Below is a small trained network, with its code and all its weights. Each question gives an input and a target symbol and asks what happens when units are switched off, that is, made to give their printed mean instead of their output.

import numpy as np


def w(rows, s, z=0):
    codes = np.array(rows[::2]) - 128.0
    scale = np.full(codes.shape[1], s)
    scale[-1] = z or s
    return codes * scale


def f(y):
    return np.maximum(y, 0)


def softmax(a):
    e = np.exp(a - a.max(-1, keepdims=True))
    return e / e.sum(-1, keepdims=True)


def log_softmax(a):
    a = a - a.max(-1, keepdims=True)
    return a - np.log(np.exp(a).sum(-1, keepdims=True))


def net(x, mask):
    ids = ['ΓΔΩαετ'.index(c) for c in x.split()]
    T = len(ids)
    res = E[ids] + P[:T]
    r = res
    for j in range(2):
        rows = slice(2 * j, 2 * j + 2)
        q, k, v = (r @ M[0][rows].T for M in (Q, K, V))
        z = softmax(np.where(np.tri(T) > 0, q @ k.T / 2**0.5, -1e9)) @ v
        o = O[0][rows]
        res = res + np.where(mask[j], z, o[:, -1]) @ o[:, :-1]
    y = f(res @ A[0][:, :-1].T + A[0][:, -1])
    res = res + np.where(mask[2:6], y, B[0][:, -1]) @ B[0][:, :-1]
    return log_softmax(res[-1] @ U[:, :-1].T + U[:, -1])


Q, K, V, O, A, B = {}, {}, {}, {}, {}, {}
E = w([
[140,90,157,160],'Γ',
[56,163,175,93],'Δ',
[57,84,143,123],'Ω',
[192,186,161,143],'α',
[196,194,218,162],'ε',
[123,2,198,186],'τ',
],0.017)
P = w([
[211,113,197,101],'0',
[43,60,85,141],'1',
[71,111,109,161],'2',
[86,72,75,182],'3',
[175,123,87,172],'4',
[128,156,107,132],'5',
[236,166,149,179],'6',
[94,127,101,114],'7',
[155,129,113,148],'8',
[50,129,119,107],'9',
[247,168,165,185],'10',
],0.011)
Q[0] = w([
[165,94,193,19],'h0',
[255,129,20,102],'h0',
[58,104,145,187],'h1',
[195,70,141,59],'h1',
],0.0045)
K[0] = w([
[111,96,4,122],'h0',
[88,89,115,107],'h0',
[161,89,192,102],'h1',
[81,27,44,254],'h1',
],0.0079)
V[0] = w([
[49,2,126,118],'h0',
[82,117,192,100],'h0',
[121,189,56,109],'h1',
[179,100,79,192],'h1',
],0.0099)
O[0] = w([
[106,159,198,53,165],'h0',
[157,50,134,61,173],'h0',
[171,134,105,84,1],'h1',
[1,170,199,135,141],'h1',
],0.0099,0.0078)
A[0] = w([
[113,99,128,154,57],'n0',
[71,180,58,244,109],'n1',
[128,101,153,157,255],'n2',
[183,72,83,195,45],'n3',
],0.011,0.0028)
B[0] = w([
[151,160,139,215,172],'n0',
[13,251,110,46,184],'n1',
[223,133,54,78,254],'n2',
[1,114,75,108,176],'n3',
],0.0085,0.0081)
U = w([
[109,180,99,159,166],'Γ',
[124,153,74,87,198],'Δ',
[73,88,215,43,26],'Ω',
[48,103,239,167,252],'α',
[113,81,149,2,14],'ε',
[152,71,94,36,108],'τ',
],0.008,0.0027)

Each question gives the input, a string of symbols that net reads in full, and the target symbol t.
The units are the heads (2 rows each of Q, K, V and O) and the neurons (one row each of A and B). Each row of codes is followed by its name. A weight is (code - 128) times the scale printed after its matrix; where a second scale follows, it is the last column's (O, A, B and U).
mask holds one flag per unit, heads first, then neurons. A switched-off unit (its flag False) gives its mean, the last column of its rows in O or B, instead of its output. The means were averaged over made-up inputs and are rounded, as every weight is.
A unit's drop is (log p(t) with every unit on - log p(t) with that unit switched off) / (log p(t) with every unit on - log p(t) with every unit switched off).
The circuit of an input: a set's keep is (log p(t) with only the set's units on - log p(t) with every unit switched off) / (log p(t) with every unit on - log p(t) with every unit switched off). Starting from all 6 units, units are removed one at a time, each time the one whose removal leaves the highest keep (on an exact tie, the one counted first), for as long as the keep stays at least 0.8.
circuit, biggest first: the units of the circuit, biggest drop first
most important unit: the unit with the biggest drop
k most important neurons: the k neurons with the biggest drops, biggest first
drop of u: that unit's drop, to one decimal
input ε Δ Δ, target Δ: circuit, biggest first : h0; n1
input Γ Γ Γ Γ τ Γ Γ α, target α: most important unit : n2
input α α ε τ, target Γ: circuit, biggest first : h0; n2; n0
input α Γ Ω Ω, target Γ: 2 most important neurons : n0; n1
input Δ Ω τ α ε Γ α Γ ε Γ, target Γ: 2 most important neurons : n1; n0
input ε Γ Γ, target Γ: circuit, biggest first : h0; n1
input τ α ε Γ Γ ε ε Ω, target Γ: 2 most important neurons : n1; n0
input Δ α Γ, target τ: drop of h0 : 0.1
input ε Γ Ω, target Δ: drop of h0 : 0.9
input α α Ω, target Δ: drop of h0 : 1.0
